Here is a tiny trained network, its code and every weight. The questions are about switching its units off for an input and a class, where a switched-off unit gives its printed mean instead of its output.

import numpy as np


def w(rows, s, z=0):
    codes = np.array(rows[::2]) - 128.0
    scale = np.full(codes.shape[1], s)
    scale[-1] = z or s
    return codes * scale


def norm(h):
    return h / np.sqrt((h * h).mean(-1, keepdims=True) + 1e-5)


def f(y):
    return np.maximum(y, 0)


def log_softmax(a):
    a = a - a.max(-1, keepdims=True)
    return a - np.log(np.exp(a).sum(-1, keepdims=True))


def net(x, mask):
    res = np.array(x, float).reshape(1, 3) / 4 @ E
    u = 0
    for l in range(3):
        y = f(norm(res) @ A[l][:, :-1].T + A[l][:, -1])
        res = res + np.where(mask[u : u + 9], y, B[l][:, -1]) @ B[l][:, :-1]
        u += 9
    return log_softmax(norm(res)[-1] @ U[:, :-1].T + U[:, -1])


A, B = {}, {}
E = w([
[80,112,64,92],'x0',
[186,2,128,159],'x1',
[201,127,71,122],'x2',
],0.0081)
A[0] = w([
[23,156,146,92,159],'L0N0',
[197,239,231,167,8],'L0N1',
[113,102,198,118,12],'L0N2',
[169,85,101,166,201],'L0N3',
[93,76,142,91,159],'L0N4',
[183,110,174,147,125],'L0N5',
[139,80,109,117,160],'L0N6',
[61,223,57,90,47],'L0N7',
[125,73,12,105,33],'L0N8',
],0.011,0.0015)
B[0] = w([
[155,139,47,159,238],'L0N0',
[238,121,86,82,245],'L0N1',
[132,117,191,166,173],'L0N2',
[110,110,147,64,201],'L0N3',
[136,88,125,157,186],'L0N4',
[153,171,184,104,191],'L0N5',
[87,127,145,98,181],'L0N6',
[13,248,100,123,255],'L0N7',
[113,59,76,79,214],'L0N8',
],0.017,0.0065)
A[1] = w([
[76,186,140,159,78],'L1N0',
[104,181,103,101,81],'L1N1',
[98,82,86,82,103],'L1N2',
[145,87,108,255,3],'L1N3',
[143,220,153,103,137],'L1N4',
[147,133,143,103,203],'L1N5',
[162,155,92,164,108],'L1N6',
[115,132,159,128,158],'L1N7',
[142,82,129,142,131],'L1N8',
],0.018,0.0033)
B[1] = w([
[201,50,202,147,209],'L1N0',
[60,203,92,142,240],'L1N1',
[190,81,125,61,239],'L1N2',
[96,77,37,250,163],'L1N3',
[185,132,150,208,253],'L1N4',
[92,77,104,116,197],'L1N5',
[60,106,115,76,192],'L1N6',
[96,104,97,145,149],'L1N7',
[98,151,152,65,183],'L1N8',
],0.017,0.0068)
A[2] = w([
[43,105,124,119,254],'L2N0',
[145,136,205,90,83],'L2N1',
[97,169,163,174,166],'L2N2',
[101,102,93,171,83],'L2N3',
[238,133,147,123,21],'L2N4',
[14,111,254,170,22],'L2N5',
[114,146,115,80,84],'L2N6',
[111,102,83,62,206],'L2N7',
[87,249,202,150,109],'L2N8',
],0.017,0.0026)
B[2] = w([
[211,100,150,199,229],'L2N0',
[152,152,2,158,191],'L2N1',
[181,142,128,40,194],'L2N2',
[84,82,120,185,168],'L2N3',
[188,77,218,159,222],'L2N4',
[38,190,228,129,185],'L2N5',
[85,111,124,114,173],'L2N6',
[67,187,159,137,255],'L2N7',
[242,217,66,102,246],'L2N8',
],0.019,0.0073)
U = w([
[66,152,236,160,100],'0',
[75,159,84,146,67],'1',
[220,109,186,157,210],'2',
[66,174,105,85,3],'3',
[184,249,70,140,148],'4',
[107,62,143,36,169],'5',
[109,78,111,218,87],'6',
],0.02,0.006)

Each question gives the input, the list of numbers given to net, and the class t.
The units are the neurons (one row each of A and B). Each row of codes is followed by its name. A weight is (code - 128) times the scale printed after its matrix; where a second scale follows, it is the last column's (A, B and U).
mask holds one flag per neuron, layer by layer. A switched-off neuron (its flag False) gives its mean, the last column of its row in B, instead of its output. The means were averaged over made-up inputs and are rounded, as every weight is.
A unit's drop is (log p(t) with every unit on - log p(t) with that unit switched off) / (log p(t) with every unit on - log p(t) with every unit switched off).
The circuit of an input: a set's keep is (log p(t) with only the set's units on - log p(t) with every unit switched off) / (log p(t) with every unit on - log p(t) with every unit switched off). Starting from the 12 units with the biggest drops (on a tie, the unit counted first), units are removed one at a time, each time the one whose removal leaves the highest keep (on an exact tie, the one counted first), for as long as the keep stays at least 0.8.
circuit, biggest first: the units of the circuit, biggest drop first
top k neurons: the k neurons with the biggest drops, biggest first
k most important neurons of layer l: the k neurons of layer l with the biggest drops, biggest first
drop when u is switched off: that unit's drop, to one decimal
input [-3,1,7], class 2: circuit, biggest first => L0N7
input [-5,-3,1], class 2: circuit, biggest first => L0N1, L2N4
input [6,-1,-1], class 1: top 2 neurons => L0N8, L0N0
input [-7,8,3], class 0: 2 most important neurons of layer 1 => L1N2, L1N5
input [-4,5,-2], class 0: top 2 neurons => L2N5, L0N1
input [4,0,-4], class 6: top 3 neurons => L0N0, L0N4, L0N1
input [4,6,-8], class 6: 4 most important neurons of layer 0 => L0N7, L0N4, L0N1, L0N5
input [-5,8,1], class 0: top 4 neurons => L0N1, L2N5, L0N8, L1N2
input [1,6,-7], class 0: top 2 neurons => L2N5, L0N0
input [6,1,4], class 5: top 2 neurons => L0N8, L1N2
input [-6,8,2], class 0: 2 most important neurons of layer 2 => L2N5, L2N8
input [-4,0,7], class 2: top 2 neurons => L0N7, L2N4
input [-7,8,4], class 0: 3 most important neurons of layer 1 => L1N2, L1N5, L1N4
input [-2,1,-8], class 6: top neuron => L1N3
input [5,1,1], class 5: drop when L1N2 is switched off => 0.2
input [4,2,-6], class 6: drop when L1N4 is switched off => 0.0
input [1,3,-6], class 6: drop when L1N3 is switched off => 0.7
